Below are the code and all the weights of a small trained network. Each question names an input and a target symbol and asks about switching units off, where a switched-off unit gives its printed mean instead of its output.

import numpy as np


def w(rows, s, z=0):
    codes = np.array(rows[::2]) - 128.0
    scale = np.full(codes.shape[1], s)
    scale[-1] = z or s
    return codes * scale


def f(y):
    return np.maximum(y, 0)


def softmax(a):
    e = np.exp(a - a.max(-1, keepdims=True))
    return e / e.sum(-1, keepdims=True)


def log_softmax(a):
    a = a - a.max(-1, keepdims=True)
    return a - np.log(np.exp(a).sum(-1, keepdims=True))


def net(x, mask):
    ids = ['βγδηθλμξπστφω'.index(c) for c in x.split()]
    T = len(ids)
    res = E[ids] + P[:T]
    u = 0
    for l in range(2):
        q, k, v = (res @ M[l].T for M in (Q, K, V))
        z = softmax(np.where(np.tri(T) > 0, q @ k.T / 3**0.5, -1e9)) @ v
        res = res + np.where(mask[u], z, O[l][:, -1]) @ O[l][:, :-1]
        u += 1
        y = f(res @ A[l][:, :-1].T + A[l][:, -1])
        res = res + np.where(mask[u : u + 8], y, B[l][:, -1]) @ B[l][:, :-1]
        u += 8
    return log_softmax(res[-1] @ U[:, :-1].T + U[:, -1])


Q, K, V, O, A, B = {}, {}, {}, {}, {}, {}
E = w([
[144,102,174],'β',
[164,32,249],'γ',
[154,130,117],'δ',
[126,182,140],'η',
[139,172,130],'θ',
[165,99,120],'λ',
[143,61,203],'μ',
[142,81,185],'ξ',
[149,77,80],'π',
[141,176,110],'σ',
[150,137,113],'τ',
[112,113,178],'φ',
[140,170,160],'ω',
],0.017)
P = w([
[63,108,152],'0',
[51,89,193],'1',
[235,227,169],'2',
[86,124,71],'3',
[39,89,201],'4',
[233,142,198],'5',
[63,193,11],'6',
[47,91,187],'7',
[239,114,161],'8',
[67,154,77],'9',
[48,93,190],'10',
[254,83,150],'11',
],0.0094)
Q[0] = w([
[3,111,49],'L0H1',
[39,254,184],'L0H1',
[170,124,12],'L0H1',
],0.006)
K[0] = w([
[210,79,3],'L0H1',
[220,110,95],'L0H1',
[221,111,72],'L0H1',
],0.0049)
V[0] = w([
[86,212,167],'L0H1',
[251,154,191],'L0H1',
[101,142,73],'L0H1',
],0.011)
O[0] = w([
[183,216,139,72],'L0H1',
[254,201,58,213],'L0H1',
[94,221,58,3],'L0H1',
],0.0047,0.004)
A[0] = w([
[88,147,172,139],'L0N1',
[187,123,153,216],'L0N2',
[180,155,141,213],'L0N3',
[139,143,133,224],'L0N4',
[183,83,180,92],'L0N5',
[4,105,115,93],'L0N6',
[105,57,138,127],'L0N7',
[80,111,57,2],'L0N8',
],0.015,0.0031)
B[0] = w([
[236,41,207,150],'L0N1',
[188,151,88,222],'L0N2',
[97,141,139,185],'L0N3',
[64,91,194,153],'L0N4',
[117,171,5,253],'L0N5',
[70,209,107,165],'L0N6',
[118,163,37,211],'L0N7',
[205,255,193,151],'L0N8',
],0.0065,0.011)
Q[1] = w([
[2,120,101],'L1H1',
[140,162,150],'L1H1',
[120,132,55],'L1H1',
],0.008)
K[1] = w([
[171,254,78],'L1H1',
[137,35,100],'L1H1',
[57,149,19],'L1H1',
],0.0067)
V[1] = w([
[107,81,46],'L1H1',
[74,2,135],'L1H1',
[143,63,191],'L1H1',
],0.0068)
O[1] = w([
[174,121,49,240],'L1H1',
[175,254,133,51],'L1H1',
[166,137,157,4],'L1H1',
],0.0088,0.0038)
A[1] = w([
[211,141,94,252],'L1N1',
[128,91,240,156],'L1N2',
[101,91,144,242],'L1N3',
[168,20,46,92],'L1N4',
[83,254,109,67],'L1N5',
[63,162,29,95],'L1N6',
[177,54,149,104],'L1N7',
[148,60,142,202],'L1N8',
],0.0092,0.0022)
B[1] = w([
[126,239,162,223],'L1N1',
[166,85,184,140],'L1N2',
[229,23,180,143],'L1N3',
[81,163,128,247],'L1N4',
[172,24,121,148],'L1N5',
[108,24,194,213],'L1N6',
[191,84,94,145],'L1N7',
[255,113,27,149],'L1N8',
],0.0055,0.013)
U = w([
[184,222,129,234],'β',
[215,120,22,124],'γ',
[93,151,121,2],'δ',
[159,90,169,96],'η',
[172,76,154,88],'θ',
[48,169,99,132],'λ',
[33,197,99,33],'μ',
[78,159,109,70],'ξ',
[64,2,82,142],'π',
[122,98,145,150],'σ',
[81,162,119,6],'τ',
[72,174,147,101],'φ',
[240,34,162,74],'ω',
],0.0083,0.0034)

Each question gives the input, a string of symbols that net reads in full, and the target symbol t.
The units are the heads (3 rows each of Q, K, V and O) and the neurons (one row each of A and B). Each row of codes is followed by its name. A weight is (code - 128) times the scale printed after its matrix; where a second scale follows, it is the last column's (O, A, B and U).
mask holds one flag per unit, layer by layer, with each layer's heads first. A switched-off unit (its flag False) gives its mean, the last column of its rows in O or B, instead of its output. The means were averaged over made-up inputs and are rounded, as every weight is.
A unit's drop is (log p(t) with every unit on - log p(t) with that unit switched off) / (log p(t) with every unit on - log p(t) with every unit switched off).
The circuit of an input: a set's keep is (log p(t) with only the set's units on - log p(t) with every unit switched off) / (log p(t) with every unit on - log p(t) with every unit switched off). Starting from the 12 units with the biggest drops (on a tie, the unit counted first), units are removed one at a time, each time the one whose removal leaves the highest keep (on an exact tie, the one counted first), for as long as the keep stays at least 0.8.
circuit, biggest first: the units of the circuit, biggest drop first
most important unit: the unit with the biggest drop
k most important neurons: the k neurons with the biggest drops, biggest first
k most important neurons of layer l: the k neurons of layer l with the biggest drops, biggest first
input π π γ θ τ δ η π ξ γ η, target ω: 3 most important neurons	(L0N5; L0N1; L0N7)
input σ π γ π δ, target π: circuit, biggest first	(L1N1; L1H1; L0N8)
input η λ ξ π π φ π π π η, target π: 2 most important neurons	(L1N1; L0N6)
input β σ ω λ π φ π δ ξ, target β: 3 most important neurons	(L0N2; L1N1; L0N5)
input τ λ σ π σ τ π σ λ ξ, target π: circuit, biggest first	(L1H1; L0N8)
input π γ π π β, target π: circuit, biggest first	(L0H1; L1N1)
input π μ π π λ, target π: 2 most important neurons of layer 0	(L0N8; L0N6)
input β φ μ, target β: circuit, biggest first	(L0N2; L1H1; L1N1; L0N1)
input λ π β β θ π γ η γ σ γ λ, target β: circuit, biggest first	(L1N1; L1H1)
input π γ φ β γ π θ γ β μ ω, target ω: 3 most important neurons	(L0N5; L0N7; L0N1)
input γ π β γ ξ, target γ: most important unit	L0N1
input λ ξ λ π ω, target ω: 3 most important neurons	(L0N1; L0N5; L0N7)
input φ λ φ β β π, target β: circuit, biggest first	(L1H1; L1N1; L0N2; L0H1)
input β γ π, target β: circuit, biggest first	(L1N1; L1H1)
input π β λ π σ δ π, target π: 3 most important neurons of layer 0	(L0N6; L0N1; L0N2)
input π η σ ω φ λ, target β: most important unit	L0N2
input π π η ω γ λ π μ π β, target π: 3 most important neurons of layer 0	(L0N8; L0N2; L0N6)
input π π τ π γ π λ σ γ π ξ, target π: circuit, biggest first	(L0N8; L1H1; L1N1)
input ξ π ξ θ λ ω π λ, target π: 3 most important neurons	(L0N8; L1N1; L0N1)
input ξ θ π π γ ξ φ, target π: most important unit	L1N1
input ξ φ ω η π ω θ ξ γ, target β: circuit, biggest first	(L0N2; L1N1; L1H1)
input π τ γ π γ λ π π π π, target π: circuit, biggest first	(L0H1; L1N6)
input γ ω γ μ, target γ: circuit, biggest first	(L0H1; L0N6; L1N8; L0N5)
input μ β η ω π γ ξ λ π λ φ τ, target β: circuit, biggest first	(L1N1; L1H1; L0N2)
input π δ λ ω η ξ, target β: 2 most important neurons	(L0N5; L0N2)
input γ π φ δ π η π δ, target π: 3 most important neurons of layer 0	(L0N8; L0N2; L0N6)
input β ω γ, target β: most important unit	L0N5
